Here is a tiny trained network, its code and every weight. The questions are about switching its units off for an input and a class, where a switched-off unit gives its printed mean instead of its output.

import numpy as np


def w(rows, s, z=0):
    codes = np.array(rows[::2]) - 128.0
    scale = np.full(codes.shape[1], s)
    scale[-1] = z or s
    return codes * scale


def norm(h):
    return h / np.sqrt((h * h).mean(-1, keepdims=True) + 1e-5)


def f(y):
    return np.maximum(y, 0)


def log_softmax(a):
    a = a - a.max(-1, keepdims=True)
    return a - np.log(np.exp(a).sum(-1, keepdims=True))


def net(x, mask):
    res = np.array(x, float).reshape(1, 7) / 4 @ E
    u = 0
    for l in range(3):
        y = f(norm(res) @ A[l][:, :-1].T + A[l][:, -1])
        res = res + np.where(mask[u : u + 9], y, B[l][:, -1]) @ B[l][:, :-1]
        u += 9
    return log_softmax(norm(res)[-1] @ U[:, :-1].T + U[:, -1])


A, B = {}, {}
E = w([
[93,210,107,140,98,189,172,161,81],'x0',
[174,178,65,91,103,126,77,93,148],'x1',
[106,117,213,72,25,131,126,39,43],'x2',
[95,133,90,145,129,107,106,53,121],'x3',
[252,197,140,189,129,89,125,59,85],'x4',
[130,128,88,26,60,137,97,124,66],'x5',
[108,158,98,151,110,145,81,124,137],'x6',
],0.0025)
A[0] = w([
[154,209,77,3,13,151,92,111,60,198],'0.n1',
[225,108,120,57,168,118,220,213,89,93],'0.n2',
[237,136,176,60,117,81,137,65,101,27],'0.n3',
[128,96,83,65,117,150,132,158,70,73],'0.n4',
[211,176,63,193,162,129,124,174,153,130],'0.n5',
[89,172,138,210,140,94,162,100,40,55],'0.n6',
[122,97,115,71,164,160,131,191,151,7],'0.n7',
[144,32,88,85,133,76,30,120,163,100],'0.n8',
[182,190,104,221,113,116,103,176,180,75],'0.n9',
],0.0048,0.0012)
B[0] = w([
[13,169,131,96,100,206,72,107,2,254],'0.n1',
[68,136,180,170,99,173,111,162,198,182],'0.n2',
[224,39,125,147,148,107,198,123,100,200],'0.n3',
[98,182,157,95,88,114,127,179,124,167],'0.n4',
[149,188,139,121,184,107,65,156,110,217],'0.n5',
[97,125,138,147,98,238,119,106,123,176],'0.n6',
[142,124,87,134,146,82,120,154,20,170],'0.n7',
[118,147,113,71,190,221,96,78,189,196],'0.n8',
[134,135,141,121,176,91,58,91,144,197],'0.n9',
],0.0059,0.0052)
A[1] = w([
[189,156,95,160,146,149,105,60,78,76],'1.n1',
[155,56,238,53,97,106,97,102,146,111],'1.n2',
[100,66,90,125,101,70,164,227,115,21],'1.n3',
[229,137,106,107,151,131,97,188,161,22],'1.n4',
[118,164,106,176,74,64,155,207,133,57],'1.n5',
[205,100,170,169,43,108,181,119,113,34],'1.n6',
[187,136,163,82,122,52,102,99,58,94],'1.n7',
[123,124,99,113,105,82,83,75,198,100],'1.n8',
[254,120,47,125,161,87,200,86,123,2],'1.n9',
],0.0067,0.001)
B[1] = w([
[145,67,111,120,151,47,123,111,83,252],'1.n1',
[123,154,127,199,162,114,49,178,133,216],'1.n2',
[135,109,179,41,150,95,193,121,106,164],'1.n3',
[151,168,162,163,121,113,88,170,141,210],'1.n4',
[134,182,165,163,172,120,194,62,103,152],'1.n5',
[62,106,113,175,111,187,176,104,187,176],'1.n6',
[143,99,82,129,142,147,198,103,96,197],'1.n7',
[106,137,96,100,148,142,129,110,201,175],'1.n8',
[116,158,192,2,22,77,101,61,173,173],'1.n9',
],0.0087,0.0035)
A[2] = w([
[101,123,85,191,121,88,102,96,88,147],'2.n1',
[132,82,117,242,36,186,180,171,142,118],'2.n2',
[204,218,84,170,147,103,147,197,189,49],'2.n3',
[97,188,96,104,1,108,156,97,103,55],'2.n4',
[210,85,59,124,95,113,199,118,33,11],'2.n5',
[143,65,112,85,142,106,175,168,196,46],'2.n6',
[138,108,101,85,118,154,92,233,95,89],'2.n7',
[98,39,137,133,157,85,97,150,170,78],'2.n8',
[128,140,91,111,123,82,21,154,176,79],'2.n9',
],0.0068,0.0013)
B[2] = w([
[196,112,89,130,114,151,184,166,80,207],'2.n1',
[126,27,125,221,19,138,173,155,177,172],'2.n2',
[93,100,178,194,194,114,20,167,193,214],'2.n3',
[182,138,126,43,137,100,21,244,160,202],'2.n4',
[170,152,46,254,192,108,151,82,141,191],'2.n5',
[119,139,136,98,33,129,130,105,75,151],'2.n6',
[144,151,147,117,47,122,54,129,84,201],'2.n7',
[153,232,93,124,125,152,63,150,96,201],'2.n8',
[135,100,177,202,142,106,225,162,159,255],'2.n9',
],0.0067,0.0043)
U = w([
[131,159,89,93,119,123,203,115,181,2],'0',
[120,55,134,211,45,168,196,130,161,132],'1',
[82,170,126,49,79,179,53,179,48,175],'2',
[87,143,44,63,157,195,127,76,228,75],'3',
[148,159,176,198,212,90,63,179,215,172],'4',
[198,107,48,174,153,113,142,52,42,148],'5',
[102,140,179,56,143,96,255,155,112,92],'6',
[191,111,140,71,95,48,126,48,199,107],'7',
],0.0083,0.0055)

Each question gives the input, the list of numbers given to net, and the class t.
The units are the neurons (one row each of A and B). Each row of codes is followed by its name. A weight is (code - 128) times the scale printed after its matrix; where a second scale follows, it is the last column's (A, B and U).
mask holds one flag per neuron, layer by layer. A switched-off neuron (its flag False) gives its mean, the last column of its row in B, instead of its output. The means were averaged over made-up inputs and are rounded, as every weight is.
A unit's drop is (log p(t) with every unit on - log p(t) with that unit switched off) / (log p(t) with every unit on - log p(t) with every unit switched off).
The circuit of an input: a set's keep is (log p(t) with only the set's units on - log p(t) with every unit switched off) / (log p(t) with every unit on - log p(t) with every unit switched off). Starting from the 12 units with the biggest drops (on a tie, the unit counted first), units are removed one at a time, each time the one whose removal leaves the highest keep (on an exact tie, the one counted first), for as long as the keep stays at least 0.8.
circuit, biggest first: the units of the circuit, biggest drop first
unit that matters most: the unit with the biggest drop
top k neurons: the k neurons with the biggest drops, biggest first
k most important neurons of layer l: the k neurons of layer l with the biggest drops, biggest first
drop when u is switched off: that unit's drop, to one decimal
input [-6,-4,4,6,3,-7,-4], class 1: unit that matters most : 1.n6
input [-5,-2,7,2,2,-2,-4], class 1: circuit, biggest first : (1.n6, 0.n5, 0.n1)
input [0,-5,3,3,-6,-6,-4], class 2: circuit, biggest first : (2.n9, 2.n3)
input [-7,2,8,-5,2,-4,-7], class 1: circuit, biggest first : (1.n6, 0.n5, 0.n9)
input [-1,0,3,-8,8,6,-3], class 1: circuit, biggest first : (0.n3, 1.n6)
input [-2,-3,8,6,4,-1,0], class 1: circuit, biggest first : (1.n6, 0.n3, 0.n5)
input [-5,-6,-7,5,7,6,2], class 7: circuit, biggest first : (1.n9, 0.n1)
input [3,8,8,1,2,-1,2], class 5: 4 most important neurons of layer 0 : (0.n3, 0.n2, 0.n8, 0.n4)
input [4,-2,0,-5,3,2,-2], class 1: circuit, biggest first : (0.n2, 2.n2, 0.n8)
input [1,-5,-2,4,8,-5,-1], class 5: circuit, biggest first : (1.n1, 2.n1)
input [-4,3,5,-1,-1,0,0], class 5: top 2 neurons : (0.n3, 0.n2)
input [-1,-1,-3,3,-4,-4,-5], class 2: 2 most important neurons of layer 0 : (0.n3, 0.n4)
input [0,6,7,1,6,4,3], class 5: top 2 neurons : (0.n3, 2.n5)
input [2,-4,6,-1,5,7,1], class 5: 2 most important neurons of layer 1 : (1.n7, 1.n9)
input [2,-2,7,6,-7,-5,-3], class 1: unit that matters most : 0.n1
input [3,8,-3,8,-7,-1,2], class 3: 2 most important neurons of layer 2 : (2.n8, 2.n9)
input [-4,-1,8,8,-2,1,0], class 5: 3 most important neurons of layer 1 : (1.n9, 1.n7, 1.n4)
input [7,6,6,-1,5,-4,-2], class 5: top 2 neurons : (0.n3, 2.n5)
input [8,-8,-1,4,-6,-6,-6], class 1: 3 most important neurons of layer 0 : (0.n6, 0.n5, 0.n4)
input [-5,-7,-2,2,-5,-2,5], class 2: unit that matters most : 0.n9
input [-1,-6,-7,5,-7,-8,-4], class 6: 2 most important neurons of layer 2 : (2.n6, 2.n3)
input [2,-8,3,3,7,-1,1], class 1: top 2 neurons : (1.n6, 2.n2)
input [-3,-5,4,-8,-8,-7,-4], class 2: 3 most important neurons of layer 2 : (2.n8, 2.n9, 2.n6)
input [2,-4,-1,2,-8,-3,-4], class 6: 2 most important neurons of layer 0 : (0.n1, 0.n8)
input [-1,-6,-6,8,-8,3,-2], class 2: drop when 0.n3 is switched off : 0.2
input [3,-6,0,0,7,1,5], class 5: drop when 2.n6 is switched off : 0.0
